Below are the code and all the weights of a small trained network. Each question names an input and a target symbol and asks about switching units off, where a switched-off unit gives its printed mean instead of its output.

import numpy as np


def w(rows, s, z=0):
    codes = np.array(rows[::2]) - 128.0
    scale = np.full(codes.shape[1], s)
    scale[-1] = z or s
    return codes * scale


def f(y):
    return y / 2 * (1 + np.tanh(0.7978845608 * (y + 0.044715 * y**3)))


def softmax(a):
    e = np.exp(a - a.max(-1, keepdims=True))
    return e / e.sum(-1, keepdims=True)


def log_softmax(a):
    a = a - a.max(-1, keepdims=True)
    return a - np.log(np.exp(a).sum(-1, keepdims=True))


def net(x, mask):
    ids = ['ΓΔΩεθλσ'.index(c) for c in x.split()]
    T = len(ids)
    res = E[ids] + P[:T]
    r = res
    for j in range(2):
        rows = slice(2 * j, 2 * j + 2)
        q, k, v = (r @ M[0][rows].T for M in (Q, K, V))
        z = softmax(np.where(np.tri(T) > 0, q @ k.T / 2**0.5, -1e9)) @ v
        o = O[0][rows]
        res = res + np.where(mask[j], z, o[:, -1]) @ o[:, :-1]
    y = f(res @ A[0][:, :-1].T + A[0][:, -1])
    res = res + np.where(mask[2:6], y, B[0][:, -1]) @ B[0][:, :-1]
    return log_softmax(res[-1] @ U[:, :-1].T + U[:, -1])


Q, K, V, O, A, B = {}, {}, {}, {}, {}, {}
E = w([
[226,72,108,152,136,158,121,145,139,200,127,124],'Γ',
[176,146,95,74,125,105,207,143,110,145,189,107],'Δ',
[104,151,164,180,76,150,147,128,47,138,132,84],'Ω',
[180,134,130,148,166,88,216,52,96,151,187,63],'ε',
[215,230,124,199,111,42,123,169,128,112,177,101],'θ',
[144,88,96,98,46,72,202,140,90,115,153,162],'λ',
[145,132,49,246,15,41,131,173,204,165,127,106],'σ',
],0.011)
P = w([
[185,30,221,175,70,177,82,223,99,197,254,98],'0',
[168,153,89,61,133,135,122,156,202,44,83,106],'1',
[148,154,88,64,151,102,178,179,168,35,101,78],'2',
[122,144,145,88,140,118,178,140,160,46,121,110],'3',
[131,136,141,97,135,110,151,142,146,57,134,104],'4',
[145,128,168,128,147,80,172,147,136,88,125,133],'5',
[125,131,146,118,126,91,174,151,116,85,153,114],'6',
[152,102,174,139,147,75,157,142,101,97,165,131],'7',
[137,85,151,130,133,102,136,133,85,104,189,117],'8',
[146,81,144,148,126,101,113,137,77,133,207,108],'9',
[149,74,156,145,134,94,156,129,49,94,225,112],'10',
[149,82,130,170,117,107,146,163,59,134,205,109],'11',
[151,77,114,169,126,124,95,137,56,134,192,75],'12',
],0.0073)
Q[0] = w([
[36,187,166,55,204,157,119,91,244,71,4,164],'h0',
[24,122,65,114,107,130,106,109,130,171,103,169],'h0',
[52,199,140,101,194,144,58,117,148,93,8,164],'h1',
[211,117,107,224,9,72,210,183,67,148,254,9],'h1',
],0.0056)
K[0] = w([
[126,206,85,55,172,194,137,119,223,80,2,99],'h0',
[189,106,148,115,196,199,83,106,121,147,80,98],'h0',
[66,190,65,95,124,80,155,42,145,24,50,169],'h1',
[211,32,220,149,29,124,149,201,79,243,205,43],'h1',
],0.0065)
V[0] = w([
[147,180,206,213,207,159,79,124,100,177,144,57],'h0',
[136,198,35,228,61,50,106,178,254,107,88,133],'h0',
[210,212,69,70,167,87,169,168,132,70,162,140],'h1',
[70,242,170,167,91,44,109,136,106,88,130,50],'h1',
],0.0063)
O[0] = w([
[1,133,186,189,215,195,121,138,190,50,192,117,147],'h0',
[138,94,47,213,86,54,106,169,93,103,230,180,119],'h0',
[64,67,179,85,196,71,66,196,161,137,149,56,74],'h1',
[70,114,154,121,56,108,160,112,133,221,219,76,2],'h1',
],0.0082,0.006)
A[0] = w([
[104,140,65,186,78,88,116,127,49,150,169,190,11],'n0',
[111,189,165,192,186,146,128,35,65,87,141,82,90],'n1',
[96,163,136,77,184,196,179,98,80,163,46,150,186],'n2',
[218,214,77,138,84,119,131,42,98,80,2,182,196],'n3',
],0.0061,0.0012)
B[0] = w([
[109,132,158,113,194,109,154,79,99,90,69,49,159],'n0',
[76,121,57,110,171,67,96,157,169,131,112,143,155],'n1',
[254,144,219,98,177,182,133,162,105,91,91,102,150],'n2',
[131,150,134,149,131,140,92,127,63,169,233,103,255],'n3',
],0.0075,0.0095)
U = w([
[126,171,179,188,185,180,81,137,113,61,170,176,4],'Γ',
[143,67,132,87,252,90,98,131,178,114,50,114,249],'Δ',
[140,174,155,139,186,186,176,2,207,181,167,96,76],'Ω',
[72,130,187,138,180,166,119,112,158,70,63,147,217],'ε',
[69,115,86,151,172,110,77,164,181,143,207,159,103],'θ',
[172,170,182,48,104,91,111,106,94,215,141,86,115],'λ',
[118,67,67,161,101,85,143,108,106,106,108,174,128],'σ',
],0.0054,0.0036)

Each question gives the input, a string of symbols that net reads in full, and the target symbol t.
The units are the heads (2 rows each of Q, K, V and O) and the neurons (one row each of A and B). Each row of codes is followed by its name. A weight is (code - 128) times the scale printed after its matrix; where a second scale follows, it is the last column's (O, A, B and U).
mask holds one flag per unit, heads first, then neurons. A switched-off unit (its flag False) gives its mean, the last column of its rows in O or B, instead of its output. The means were averaged over made-up inputs and are rounded, as every weight is.
A unit's drop is (log p(t) with every unit on - log p(t) with that unit switched off) / (log p(t) with every unit on - log p(t) with every unit switched off).
The circuit of an input: a set's keep is (log p(t) with only the set's units on - log p(t) with every unit switched off) / (log p(t) with every unit on - log p(t) with every unit switched off). Starting from all 6 units, units are removed one at a time, each time the one whose removal leaves the highest keep (on an exact tie, the one counted first), for as long as the keep stays at least 0.8.
circuit, biggest first: the units of the circuit, biggest drop first
most important unit: the unit with the biggest drop
k most important neurons: the k neurons with the biggest drops, biggest first
which heads matter: for each layer, one digit per head in row order, 1 if its drop is at least 0.15 and else 0, layers parted by /
drop when u is switched off: that unit's drop, to one decimal
input λ σ ε λ, target λ: most important unit	h0
input θ Δ Δ ε θ Ω Ω, target θ: circuit, biggest first	(h1, h0)
input Δ Γ Γ θ ε Γ Γ λ Ω Δ ε Δ Ω, target Δ: which heads matter	11
input θ σ ε, target θ: which heads matter	11
input λ σ Γ λ λ θ, target λ: circuit, biggest first	(h0, n3)
input Γ Γ Δ, target Γ: circuit, biggest first	(h1, n3)
input λ Δ σ, target λ: 2 most important neurons	(n3, n1)
input σ σ σ Γ Γ θ Γ ε Γ θ σ θ, target σ: circuit, biggest first	(h0, n3)
input σ θ ε λ σ Ω λ Δ Ω, target σ: 2 most important neurons	(n3, n2)
input Ω Δ Γ Ω Δ Γ Γ, target Ω: circuit, biggest first	(h1, h0)
input Δ Γ Γ ε, target Δ: 3 most important neurons	(n3, n1, n2)
input σ λ Δ λ λ σ Ω, target σ: drop when h0 is switched off	0.7
input Δ Γ σ Δ Γ ε Γ Γ Γ Γ Δ ε, target Δ: drop when n2 is switched off	0.0
input θ ε Δ σ Δ ε Γ Γ θ, target θ: drop when n0 is switched off	-0.1
input σ Γ Ω σ Δ Δ θ λ σ λ θ, target σ: circuit, biggest first	(h0)
input θ Γ Γ ε Δ Γ Γ Ω θ ε σ ε ε, target θ: 2 most important neurons	(n1, n2)
